Here is a tiny trained network, its code and every weight. The questions are about switching its units off for an input and a class, where a switched-off unit gives its printed mean instead of its output.

import numpy as np


def w(rows, s, z=0):
    codes = np.array(rows[::2]) - 128.0
    scale = np.full(codes.shape[1], s)
    scale[-1] = z or s
    return codes * scale


def f(y):
    return np.maximum(y, 0)


def log_softmax(a):
    a = a - a.max(-1, keepdims=True)
    return a - np.log(np.exp(a).sum(-1, keepdims=True))


def net(x, mask):
    res = np.array(x, float).reshape(1, 3) / 4 @ E
    y = f(res @ A[0][:, :-1].T + A[0][:, -1])
    res = res + np.where(mask, y, B[0][:, -1]) @ B[0][:, :-1]
    return log_softmax(res[-1] @ U[:, :-1].T + U[:, -1])


A, B = {}, {}
E = w([
[193,7,150,114],'x0',
[168,117,48,204],'x1',
[233,185,93,39],'x2',
],0.011)
A[0] = w([
[193,181,113,25,68],'n1',
[87,101,232,58,151],'n2',
[193,57,91,161,65],'n3',
[69,75,146,110,68],'n4',
[57,193,104,170,97],'n5',
[117,190,55,174,83],'n6',
[170,75,185,153,41],'n7',
[200,158,187,54,98],'n8',
[9,104,203,147,138],'n9',
[84,154,213,14,222],'n10',
[102,156,99,127,38],'n11',
[167,53,153,82,33],'n12',
[118,52,152,46,90],'n13',
[182,146,36,166,114],'n14',
[143,144,86,140,254],'n15',
[153,103,38,158,73],'n16',
[175,156,115,70,23],'n17',
[91,232,180,102,58],'n18',
],0.013,0.0053)
B[0] = w([
[75,145,211,213,220],'n1',
[169,160,60,164,214],'n2',
[157,226,107,118,180],'n3',
[127,192,110,179,165],'n4',
[180,209,128,128,201],'n5',
[166,187,115,90,180],'n6',
[156,200,175,136,163],'n7',
[89,128,96,193,205],'n8',
[103,180,139,202,233],'n9',
[202,90,11,140,249],'n10',
[159,197,123,146,144],'n11',
[195,211,196,97,175],'n12',
[190,194,142,118,180],'n13',
[124,156,86,172,183],'n14',
[156,120,98,153,179],'n15',
[173,178,56,160,167],'n16',
[114,206,153,220,173],'n17',
[193,213,168,84,207],'n18',
],0.012,0.015)
U = w([
[91,153,163,214,82],'0',
[173,133,77,136,202],'1',
[183,183,166,84,90],'2',
[156,115,87,150,228],'3',
[69,45,247,56,2],'4',
[62,64,245,49,2],'5',
[73,54,186,35,2],'6',
[144,56,215,46,2],'7',
],0.015,0.0097)

Each question gives the input, the list of numbers given to net, and the class t.
The units are the neurons (one row each of A and B). Each row of codes is followed by its name. A weight is (code - 128) times the scale printed after its matrix; where a second scale follows, it is the last column's (A, B and U).
mask holds one flag per neuron, in row order. A switched-off neuron (its flag False) gives its mean, the last column of its row in B, instead of its output. The means were averaged over made-up inputs and are rounded, as every weight is.
A unit's drop is (log p(t) with every unit on - log p(t) with that unit switched off) / (log p(t) with every unit on - log p(t) with every unit switched off).
The circuit of an input: a set's keep is (log p(t) with only the set's units on - log p(t) with every unit switched off) / (log p(t) with every unit on - log p(t) with every unit switched off). Starting from the 12 units with the biggest drops (on a tie, the unit counted first), units are removed one at a time, each time the one whose removal leaves the highest keep (on an exact tie, the one counted first), for as long as the keep stays at least 0.8.
units of the circuit, in order: the units of the circuit, biggest drop first
unit that matters most: the unit with the biggest drop
k most important neurons: the k neurons with the biggest drops, biggest first
drop when u is switched off: that unit's drop, to one decimal
input [4,-8,-7], class 1: unit that matters most : n10
input [1,-8,-6], class 1: 2 most important neurons : n10; n1
input [-4,2,-3], class 2: 3 most important neurons : n1; n10; n8
input [-5,-6,5], class 1: 2 most important neurons : n10; n9
input [7,-7,0], class 1: 3 most important neurons : n10; n2; n18
input [5,-7,7], class 0: 3 most important neurons : n1; n8; n17
input [3,2,4], class 0: units of the circuit, in order : n10; n18
input [2,4,5], class 0: units of the circuit, in order : n10; n1
input [-4,2,2], class 2: 3 most important neurons : n10; n8; n2
input [7,-2,7], class 0: 3 most important neurons : n1; n8; n17
input [6,5,4], class 2: 2 most important neurons : n10; n12
input [6,5,1], class 2: 3 most important neurons : n10; n12; n3
input [-7,4,6], class 2: 4 most important neurons : n6; n9; n18; n5
input [-2,0,1], class 3: unit that matters most : n12
input [-1,-8,6], class 1: 4 most important neurons : n10; n9; n2; n18
input [-3,3,3], class 3: drop when n13 is switched off : 0.3
input [3,-8,1], class 1: drop when n10 is switched off : 0.5
input [1,4,7], class 0: drop when n2 is switched off : 0.0
